In the rows, 128 means zero.
Here are made-up nodes, facts about them, and rows of numbers that follow some of those facts. Name the node behind each unnamed row.

Named rows:
(97): [ 72 135 169  73 130 121 149 129 187 141 146 105 143 125 167 103 109  74
 135 140 129  94 196 107 159  90 101 129 111 157]
(226): [ 49 148 159  77 142 125 166 104 188 138 139 122 156 132 153 100  74 109
 125 109 134 126 169 111 134  81 121 122 109 110]
(1455): [ 53 150 188  74 141 160 192  91 146 161 162 110  91 136 164 114 107  90
 137 153  98  89 198 115 150  90 132 123 110 158]
(149): [ 95 134 189 129 128 105 166  96 170 172 152  99 127 153 111 127 136 120
 131 157  91  67 159 114 126 117 120 122 130 170]
(921): [ 60 167 150  81 148  97 162 106 160 141 123 129 150 151 161 123  78 115
  94 119 123 120 158 101 144 104 106 163 125 122]
(163): [ 69 159 150  79 149 107 138 108 181 152 131 102  90 142 118 131 141  69
  99 160  92  83 174  76 126  87 130 130 156 160]
(1273): [ 67 166 150  84 145  93 160 107 158 139 122 127 154 154 163 124  79 112
  98 126 122 116 156 101 144 104 107 165 124 131]
(1305): [ 61 168 190  72 146 156 197  99 134 159 151 122  95 124 142 124 124 108
 132 158 100  92 196 102 155  95 130 121 117 153]
(675): [ 57 162 177  84 145 150 181  92 148 158 158 108  91 152 165 129  97  92
 131 154  93 100 198 115 136  93 126 129 117 156]
(1039): [ 53 198 152  89 156 143 186  89 136 169 140 124  98 157 154 137  77 117
  91 134  91 111 184 112 131 115 128 150 143 125]
(678): [ 83 160 166 106 150 120 168 105 155 159 146 110  98 145 136 140 109 104
  94 159 100 108 172  96 129  99 117 130 134 145]
(1575): [ 72 147 190 105 146 103 169 130 168 186 152 120 101 150 133 132  89  84
  75 159 114 125 175  96 148 126 103 162 125 138]
(253): [101 181 173 121 122 142 188 114 130 158 161 114  86 103 162 143 141 112
  78 156 126  76 169  84 149  93  83 123 123 158]
(1163): [ 53 172 191  87 155 154 190 118 142 185 135 136 134 111 108 119  81 122
  77 159 123 120 160  84 149 120 115 126 118 106]
(1114): [ 87 142 185 115 145  98 162 128 165 181 150 118  91 153 153 141 112  80
  85 160 104 114 184 100 150 125 102 163 130 161]
(522): [ 67 157 154  78 145 101 161 114 159 141 123 124 152 148 161 117  84 105
 109 127 121 114 160  96 149 104 107 158 124 130]
(1439): [ 57 143 151  66 145 116 159 109 154 167 120 141 158 113 113 105  92 111
  94 114 117  80 158  95 163 127  97 136 125 146]
(389): [ 80 167 158 106 157 115 170 102 154 157 140 115 105 148 134 143  86 112
  81 154 101 118 164 104 126 101 115 135 132 135]

Some facts about the nodes:
(1088) | Ω (983)
(378) | Ω (1575)
(1020) | Ω (228)
(389) | Ω (355)
(514) | φ (1088), (621), (1020)
(97) | φ (226), (93), (717)
(1298) | φ (267)
(1267) | Ω (695)
(923) | φ (1446), (463)
(1186) | φ (810), (1273) | Ω (163)
(659) | Ω (984)
(933) | Ω (378)
(1445) | Ω (523)
(16) | φ (529), (18), (1194)
(267) | Ω (1020)
(192) | φ (594) | Ω (1556)
(538) | φ (780), (444), (1303) | Ω (1284)
(90) | Ω (717)
(103) | Ω (1088)
(174) | φ (1398)
(529) | Ω (834)
(1575) | Ω (1135)
(137) | φ (898), (412), (463), (444)
(1236) | φ (239), (226), (1151)
(1099) | φ (93) | Ω (241)
(615) | φ (18), (659)
(1032) | Ω (18)
(1456) | Ω (768)
(678) | Ω (168)
(567) | φ (1197), (1001), (620)
(284) | Ω (253)
(892) | φ (1027), (1181), (1020) | Ω (1032)
(620) | Ω (1001)
(1477) | φ (921)
(947) | φ (1445), (397) | Ω (996)
(1001) | Ω (158)
(17) | Ω (620)
(1114) | φ (397) | Ω (1456)
(868) | φ (28), (271)
(355) | Ω (1027)
(691) | φ (351), (768)
(1284) | Ω (1346)
(736) | Ω (666)
(834) | Ω (1317)
(927) | φ (1203)
(415) | φ (355), (713), (1439), (444)
(225) | φ (18), (736)
(984) | φ (268), (1170) | Ω (17)
(1039) | Ω (675)
(668) | φ (103), (1323) | Ω (1607)
(228) | Ω (1289)
(12) | Ω (33)
(1141) | φ (412), (17), (1194)
(253) | φ (103), (189) | Ω (736)
(675) | φ (1197) | Ω (1305)
(149) | φ (658) | Ω (450)
(1566) | φ (736), (1415), (1442)
(241) | φ (834), (1163), (444) | Ω (1446)
(1455) | φ (304), (226), (1001) | Ω (1427)
(1603) | φ (620)
(18) | Ω (1455)
(1151) | Ω (678)
(768) | Ω (933)
(472) | φ (51), (1442), (17)
(996) | φ (1039) | Ω (412)
(1048) | φ (921) | Ω (538)
(717) | Ω (103)
(1097) | φ (189)
(1346) | φ (228), (284) | Ω (550)
(695) | φ (1151)
(168) | φ (1456), (17) | Ω (1267)
(1607) | Ω (284)
(1027) | Ω (90)
(666) | φ (351), (1415), (271), (659) | Ω (947)
(1529) | φ (921), (901)
(1507) | φ (1556), (1039)
(523) | φ (1398), (1303) | Ω (1099)
(810) | Ω (1163)
(550) | φ (228), (594), (1323), (659) | Ω (1442)
(23) | φ (736)
(909) | φ (304), (1267), (1163), (1378), (659)
(158) | φ (239), (898)
(1174) | φ (463), (658)
(1427) | Ω (1039)
(1442) | Ω (415)
(11) | φ (304), (235), (1071), (1398)
(163) | φ (1456) | Ω (1048)
(983) | φ (22), (72), (1273) | Ω (659)
(1305) | φ (304), (933) | Ω (529)
(1289) | φ (1607), (33), (1398) | Ω (892)
(864) | φ (823), (1445), (852)
(450) | Ω (192)
(907) | φ (389)
(1231) | φ (1203)
(1163) | Ω (1114)
(833) | φ (271)
(639) | φ (736)
(1090) | φ (522), (12)
(1530) | φ (378), (17)
(1135) | Ω (12)
(1446) | Ω (149)

Rows to name:
No name comes twice in this set of rows, the named rows included.
[ 48 151 142  63 152 128 168 102 150 172 121 147 156 102 109 100  76 115
  74 100 115  92 156  94 155 124 103 128 123 130]  (444)
[ 67 195 157 111 155 111 180  89 142 152 139 124  98 156 151 144  79 119
  77 154  94 118 164 111 124 106 121 150 142 141]  (1020)
[102 198 181  88 119 149 202 134 133 168 159 106  89  97 151 129 143  91
 109 160 121 104 173  70 144  75  88 120 144 130]  (666)
[ 74 201 188 115 152 155 183  96 129 169 136 104  93 140 118 140  82 126
  89 132 122 111 165  75 143 122 109 134 125 100]  (228)
[ 67 134 163  74 130 122 141 126 189 143 145 104 148 118 170 102 111  73
 134 133 126  84 195 107 157  94  97 125 110 161]  (1236)
[ 72 140 192  63 140 119 193 136 142 139 124 142 151 102 149 106 139 111
 135 159 124  88 194  91 177  92 125 131 116 166]  (11)
[ 73 132 140  64 131 121 139 130 178 184 122 121 156  99 119 101 142  71
 128 120 100  64 184  92 167 128  90 128 128 168]  (137)
[ 50 156 195  86 153 123 194 132 162 188 155 140 119 133 114 116  75 103
  78 161 131 125 178  95 154 116 121 141 112 114]  (933)
[ 62 165 124  69 163 120 166 129 179 183 126 108 137 125 110 140  89  83
  77 154  91 125 159  91 118  80 135 132 159  99]  (17)
[ 68 162 175 107 153 106 169 110 159 175 142 120 107 150 135 137  82 101
  75 159 107 120 163 103 133 117 115 149 128 132]  (12)
[ 95 145 169 110 149 106 150 107 161 149 141 106  87 149 158 145 137  82
 111 159  98  77 187  94 141 110 110 141 138 165]  (1186)
[ 88 137 189 129 127 114 172  98 183 145 163  98 104 153 132 124 117 120
 132 157  97 104 176 116 123  84 130 123 112 164]  (1099)
[ 56 143 136  69 143 109 148 104 170 162 122 129 156 129 125 108  81  95
  84 104 116  98 157  98 146 122  96 139 121 136]  (658)
[ 73 147 140  88 164 145 164 102 148 181 128 136 139 113 110 140  90 118
  75 154  91  94 163 101 134 124 102 124 132 145]  (355)

Now the same nodes, written a new way:
Some rows with their names:
(1530): [ 99  85 134 128  57 132 161 172 157 113 137 101 166 131  94  89  92 150
  98 145  89  84  99 154 112 135 171 128 130 127 153 115 141 166 164 126
 109 126  97 161 106 169 134 110]
(168): [104  93 118 121  70 131 128 183 159 120 124 101 174 118  84  96  63 147
 109 152  99  98 112 134  96 128 168 127  99 131 162 129 146 172 175 129
 104 119  88 168 105 158 137 117]
(1575): [ 74 121  99  92  47 171 109 177 150 137 114 102 184 140  92 110  40 161
 102 156 109 117 139 116 146 126 162 122 127 123  96 151 163 166 133 137
 104 127  90 174  97 161  99 111]
(675): [124  84 100  68  60 117 114 176 114 114 164 149 173 167 102  46  60 160
 144 131 105 166 140 119 117  85 143 153  95 123 148 128 171 162 161 122
 109 145  82 151 146 144 116 134]
(892): [ 60  58 147 122 102 142 117 206 197 144 127 124 160 174  33  71  66 159
 146  86 138  63 139 144 121 124 128 131 110 123 125 163 147 144 198 122
  95  89 105 177  99 107  96  93]
(567): [ 67 120 136  78  75 129 168 151 143 110 153 112 144 167  72  82  86 153
 136 146  87 113 117 148 124 140 154 149 133 138 126 122 142 145 155 134
 107 128  97 152 146 147 110 124]
(666): [ 72 114 180 119 138 124 125 143  93 125 141 108 168 120  95 122  54 156
 109 129  95  81 133 103 131 131 165 154  70 160 160 167 162 182 189  99
  92 110  67 180 128 179 145 143]
(51): [105  80 138 123  51 154 151 162 135 116 141 115 164 112 114  88  78 156
  83 136 110  79 104 160 104 138 173  92 124 104 143 123 154 151 142 140
 111 122 109 158 116 175 120 128]
(1027): [ 89  85 118 110 100 133  95 185 163 157 140  88 169 144  95  92  47 165
 134 133 121  97 141 159 102 122 121  75 108 104 123 155 201 129 150 147
 139 116 123 158 112 143 103 121]
(93): [ 88 120 137  70  70 145 149 145 121 123 140 130 146 140 109  73  73 148
 122 130 111 108 115 162 122 144 172 100 130 104 111 124 167 118 105 152
 114 118 106 148 146 140 107 130]
(226): [ 87 117 134  42  68 152 160 139 120 121 142 140 144 142 108  79  68 146
 126 133 105 109 125 163 113 153 182  98 125  96 113 126 169 114 101 160
 112 121 111 147 157 134 100 136]
(282): [ 74 102 150 113  65 144 145 168 138 117 140 109 164 146 105  76  88 159
 108 136 112 103 108 156 135 130 160 109 133 128 126 136 164 144 139 139
 127 125 102 161 123 161 104 125]
(768): [ 75 118  92  94  52 185 113 169 123 146 122 118 185 125 100 120  37 168
  75 158 114 109 142 109 138 132 165 110 121 102  89 165 165 172 128 132
  93 123  94 186 101 164 104 127]
(1141): [101  80 135 131  61 128 168 172 152 119 130 109 179 131  90  96 102 141
 103 144  71  82  93 147 107 132 180 128 127 134 158 127 144 168 167 133
 113 133 101 163 108 165 141 113]
(947): [ 66 134 182 120  87 128  94 144 123  92 110  88 160 118 101  87  54 137
 127 136 133 116 128 106 161 122 179 149  86 171 170 141 160 164 159 123
 131 111  64 164 118 175 112 113]
(355): [101  94 125 103  83 152 119 190 140 131  98 100 198 141 100 109  66 133
 132 144 102 107 112 130 120 125 184  88 100 107 144 159 188 148 136 169
 154 131 110 176 122 128  95 140]
(149): [114 124 124 113  50 106 119 206 180 139 103 109 184 136  72 103  97 145
 146 161 120 118  88 157 123 138 181  90 101 181 150 164 173 136 140 140
  96 121  68 165 109 113 123 176]
(1415): [ 90  92 141 114  69 167 150 164  99 123 155 123 165 121 116  94  78 171
  71 138 114  74 106 154 100 136 165  89 120  93 124 149 159 145 144 132
 105 124 106 174 129 168 116 157]

Name these rows:
No name comes twice in this set of rows, the named rows included.
[107 118 149  80 111 167 159 210 182  56 105  77 207 156  96 101  59 167
 122 183  77 114  90 140 132 100 166 142  95 131 162 162 169 160 192 168
 127 148 125 206 105 111 118 121]  (538)
[ 83 139 127 116  90 131 120 199 129 145 133 122 167 158  83 101  89 170
 122 151 124 108  94 133 119 129 165 109 107 155 128 171 172 152 160 123
  95 128  76 186 125 136 124 183]  (192)
[ 69  81 142 120  86 121 148 183 185 141 162  97 163 169  87  79  93 185
 128 125  91  87 131 173 140 119 122 114 124 146 113 146 178 145 180 122
 112 128 115 153 101 157 114 100]  (514)
[ 73 124 170 102 126 142 103 148  98 130 119 120 170 121 119 100  48 157
 114 119 129  94 135 123 149 125 178 109  74 132 133 179 201 152 136 131
 118 106  87 177 129 161 128 142]  (284)
[ 56 122 156 129  46 138 127 175 132  95 129  93 156 158  95  62 102 150
 113 153 122 124  93 135 145 122 166 144 141 150 148 116 140 160 158 135
 140 130  83 168 117 173 101 128]  (864)
[ 93 111 131  84  94 164 132 172 107 124 131 121 180 140 100 108  60 156
 113 143 110 107 124 126 114 133 166 101  99  99 130 174 173 142 144 150
 114 128 105 181 140 133  97 168]  (1267)
[ 84 106 131  93  78 119 172 163 154 125 124 118 168 159  89  89 105 137
 136 140  67 107  98 147 124 135 190 128 134 134 139 124 154 147 140 150
 129 133  99 157 124 141 129 114]  (158)
[139  69  98 103  55 136 112 180 101 118 151 137 194 122 128  73  56 159
  99 140 110 129 128 125  99  91 162 108  89 103 152 135 186 167 149 128
 113 142  89 169 123 162 134 146]  (529)
[ 73 118 142  85  70 133 155 153 136 115 150 116 148 156  85  80  84 159
 128 139  98 110 120 158 126 141 156 133 136 132 125 128 153 142 149 131
 113 124  98 156 135 150 111 125]  (1603)
[ 98  89 133  92  64 143 162 164 143 119 109 127 178 132 120  87  92 136
 120 132  89  97  98 161 124 136 203  91 124 107 125 138 176 130 105 173
 134 129 117 160 127 138 118 127]  (898)

Now the same nodes, written a new way:
Known rows:
(668): [140 146 106 117  99  96 184 135  58 129 118 148  87 131]
(933): [131  60 207 122 118  96 158 132 154 191 111 120 104  85]
(695): [138 104  87 160 111 139 126 112 168 135 165 167 134 118]
(168): [105 153 129  81 161 100 169 173 146  87 131 121  97 157]
(23): [126 181 124 142 126 165 137 124 156 106 129 137 103 180]
(1151): [101  73 161 130 120  58 112 133 120 144 130 145 141  91]
(1203): [140 123 137 156 133 157  87 128 137 136 108 124 166 126]
(823): [138 103 119 174 169 162  83 150 138 136 124 117 144 134]
(1530): [121 175 101 129 151 166 146 149 188  95 152 132 122 162]
(1323): [141 158 163 172  84 158 112 115  89 148 112 137 153 123]
(996): [153  97  95 107 136  91 160 143  99  97 106 134  95 125]
(1575): [147  97 162 111 145 105 170 172 131 166 101 125 120  95]
(1257): [147 134 110 148 127 162 112 125 141 134 127 138 141 130]
(22): [144 128 118 160 140 157  88 129 135 137 112 130 156 125]
(450): [ 63 124 113  83 112 116 124 151 107 101  89 136  95 116]
(241): [ 47 124  93  49 102 137 185 143 111  86 150 123  63  93]
(550): [166 144 143  63 106  98 171 127  42 141 158 150  97 171]
(33): [140  99 143 135 133 171  93  94 167 146 126 101 128 121]

Which node is each row?
No name comes twice in this set of rows, the named rows included.
[137 118 216 120 129 104 169 169 127 175  82 123 114 104]  (768)
[118 107 213 112 167 102 152 193 159 143  96 105 141 108]  (1456)
[132 134 146  61 165  95 142 164 122 103 143 122 131 162]  (163)
[126 181 105 128 129 166 159 134 161  99 155 138 103 172]  (16)
[119 103 206 125 127  76 146 142  97  50  67 115 100 152]  (736)
[116  94 146 168 126 135  97 121 164 149 162 149 176  94]  (239)
[142 142 142 171 111 153 101 122 107 147 115 138 168 115]  (189)
[145 102  65 159 101 138 127  91 170 140 161 176  97 142]  (567)
[121 128 165 139 156 156 112 151 145 124 164 110 205  77]  (463)
[129  93 135 174 107 127  75 106 157 152 138 158 158 112]  (93)
[119 109 128 143 115  48  89 104 117 150 148 146 100  75]  (717)
[109 145 224  77 160  96 106 160 125 104 114 108 140 179]  (1442)
[107 133 168 139 158 159 120 152 164  99 156 109 181 104]  (412)
[108  78 145 127 175 105  94 177 102 134 102 103 121 121]  (1445)

